Below is a small trained network, with its code and all its weights. Each question gives an input and a class and asks what happens when units are switched off, that is, made to give their printed mean instead of their output.

import numpy as np


def w(rows, s, z=0):
    codes = np.array(rows[::2]) - 128.0
    scale = np.full(codes.shape[1], s)
    scale[-1] = z or s
    return codes * scale


def f(y):
    return np.maximum(y, 0)


def log_softmax(a):
    a = a - a.max(-1, keepdims=True)
    return a - np.log(np.exp(a).sum(-1, keepdims=True))


def net(x, mask):
    res = np.array(x, float).reshape(1, 3) / 4 @ E
    y = f(res @ A[0][:, :-1].T + A[0][:, -1])
    res = res + np.where(mask, y, B[0][:, -1]) @ B[0][:, :-1]
    return log_softmax(res[-1] @ U[:, :-1].T + U[:, -1])


A, B = {}, {}
E = w([
[104,173,183,107,245],'x0',
[197,63,185,132,130],'x1',
[155,120,102,30,113],'x2',
],0.012)
A[0] = w([
[107,183,83,146,132,189],'neuron 0',
[227,116,136,125,27,111],'neuron 1',
[114,171,127,94,194,92],'neuron 2',
[116,179,135,87,238,88],'neuron 3',
[104,21,43,198,54,132],'neuron 4',
[167,132,98,18,135,109],'neuron 5',
[172,69,170,133,132,77],'neuron 6',
[161,122,94,37,181,111],'neuron 7',
[124,107,175,118,179,105],'neuron 8',
[217,102,195,133,131,139],'neuron 9',
[206,150,136,151,138,245],'neuron 10',
[84,151,184,114,163,102],'neuron 11',
[152,80,181,139,142,94],'neuron 12',
[95,183,6,139,128,64],'neuron 13',
[109,157,112,215,136,112],'neuron 14',
[119,94,67,24,101,111],'neuron 15',
[195,100,187,101,107,158],'neuron 16',
[107,188,82,88,125,103],'neuron 17',
[91,95,70,145,82,118],'neuron 18',
[86,170,41,167,195,104],'neuron 19',
[28,118,189,200,151,102],'neuron 20',
[118,185,86,175,126,107],'neuron 21',
[92,100,92,240,157,110],'neuron 22',
[44,206,38,130,118,159],'neuron 23',
[124,140,152,127,234,122],'neuron 24',
[118,81,190,216,126,119],'neuron 25',
[104,90,99,169,76,90],'neuron 26',
[86,150,167,118,149,148],'neuron 27',
[42,201,96,114,128,76],'neuron 28',
],0.012)
B[0] = w([
[83,107,144,66,105,211],'neuron 0',
[108,77,100,158,154,227],'neuron 1',
[123,92,115,195,128,181],'neuron 2',
[127,110,107,181,162,216],'neuron 3',
[109,106,49,175,193,248],'neuron 4',
[239,220,120,141,86,204],'neuron 5',
[146,22,183,101,116,167],'neuron 6',
[193,177,88,159,138,189],'neuron 7',
[99,91,117,203,160,174],'neuron 8',
[93,69,248,75,127,212],'neuron 9',
[21,196,59,64,101,245],'neuron 10',
[155,136,95,187,155,178],'neuron 11',
[110,46,207,97,120,167],'neuron 12',
[156,31,218,129,138,186],'neuron 13',
[198,192,132,97,120,178],'neuron 14',
[201,181,98,150,117,215],'neuron 15',
[88,106,167,100,103,214],'neuron 16',
[125,85,190,96,78,177],'neuron 17',
[90,98,93,232,208,187],'neuron 18',
[156,142,179,98,134,191],'neuron 19',
[175,151,85,122,144,200],'neuron 20',
[142,117,184,114,93,166],'neuron 21',
[255,200,127,80,68,188],'neuron 22',
[85,69,204,75,103,248],'neuron 23',
[105,116,91,179,197,218],'neuron 24',
[206,192,164,66,63,196],'neuron 25',
[160,103,59,216,152,171],'neuron 26',
[95,145,79,174,149,184],'neuron 27',
[129,45,229,127,143,189],'neuron 28',
],0.008,0.012)
U = w([
[94,106,90,254,175,72],'0',
[107,81,178,85,104,76],'1',
[252,207,114,120,87,91],'2',
[17,176,88,83,105,255],'3',
],0.014,0.0077)

Each question gives the input, the list of numbers given to net, and the class t.
The units are the neurons (one row each of A and B). Each row of codes is followed by its name. A weight is (code - 128) times the scale printed after its matrix; where a second scale follows, it is the last column's (A, B and U).
mask holds one flag per neuron, in row order. A switched-off neuron (its flag False) gives its mean, the last column of its row in B, instead of its output. The means were averaged over made-up inputs and are rounded, as every weight is.
A unit's drop is (log p(t) with every unit on - log p(t) with that unit switched off) / (log p(t) with every unit on - log p(t) with every unit switched off).
The circuit of an input: a set's keep is (log p(t) with only the set's units on - log p(t) with every unit switched off) / (log p(t) with every unit on - log p(t) with every unit switched off). Starting from the 12 units with the biggest drops (on a tie, the unit counted first), units are removed one at a time, each time the one whose removal leaves the highest keep (on an exact tie, the one counted first), for as long as the keep stays at least 0.8.
units of the circuit, in order: the units of the circuit, biggest drop first
most important unit: the unit with the biggest drop
top k neurons: the k neurons with the biggest drops, biggest first
drop of u: that unit's drop, to one decimal
input [3,0,2], class 3: units of the circuit, in order : neuron 13; neuron 28
input [-8,-3,8], class 0: units of the circuit, in order : neuron 18
input [2,-7,8], class 2: top 2 neurons : neuron 5; neuron 15
input [-7,7,-1], class 0: top 2 neurons : neuron 4; neuron 1
input [3,4,5], class 2: top 3 neurons : neuron 5; neuron 7; neuron 23
input [7,7,2], class 0: top 2 neurons : neuron 24; neuron 8
input [-3,4,5], class 2: top 2 neurons : neuron 5; neuron 23
input [-3,-6,6], class 1: top 4 neurons : neuron 23; neuron 13; neuron 22; neuron 17
input [2,0,3], class 3: top 3 neurons : neuron 22; neuron 25; neuron 14
input [5,-6,2], class 1: top 2 neurons : neuron 23; neuron 4
input [-6,6,-8], class 2: top 2 neurons : neuron 25; neuron 22
input [-6,-7,-8], class 2: top 2 neurons : neuron 22; neuron 14
input [-4,5,-6], class 2: top 2 neurons : neuron 25; neuron 22
input [-5,-4,2], class 0: most important unit : neuron 18
input [0,6,-6], class 1: top 4 neurons : neuron 9; neuron 5; neuron 12; neuron 15
input [8,2,7], class 0: drop of neuron 19 : 0.0
input [7,-5,7], class 0: drop of neuron 22 : 0.1
input [-7,3,7], class 0: drop of neuron 18 : 0.2
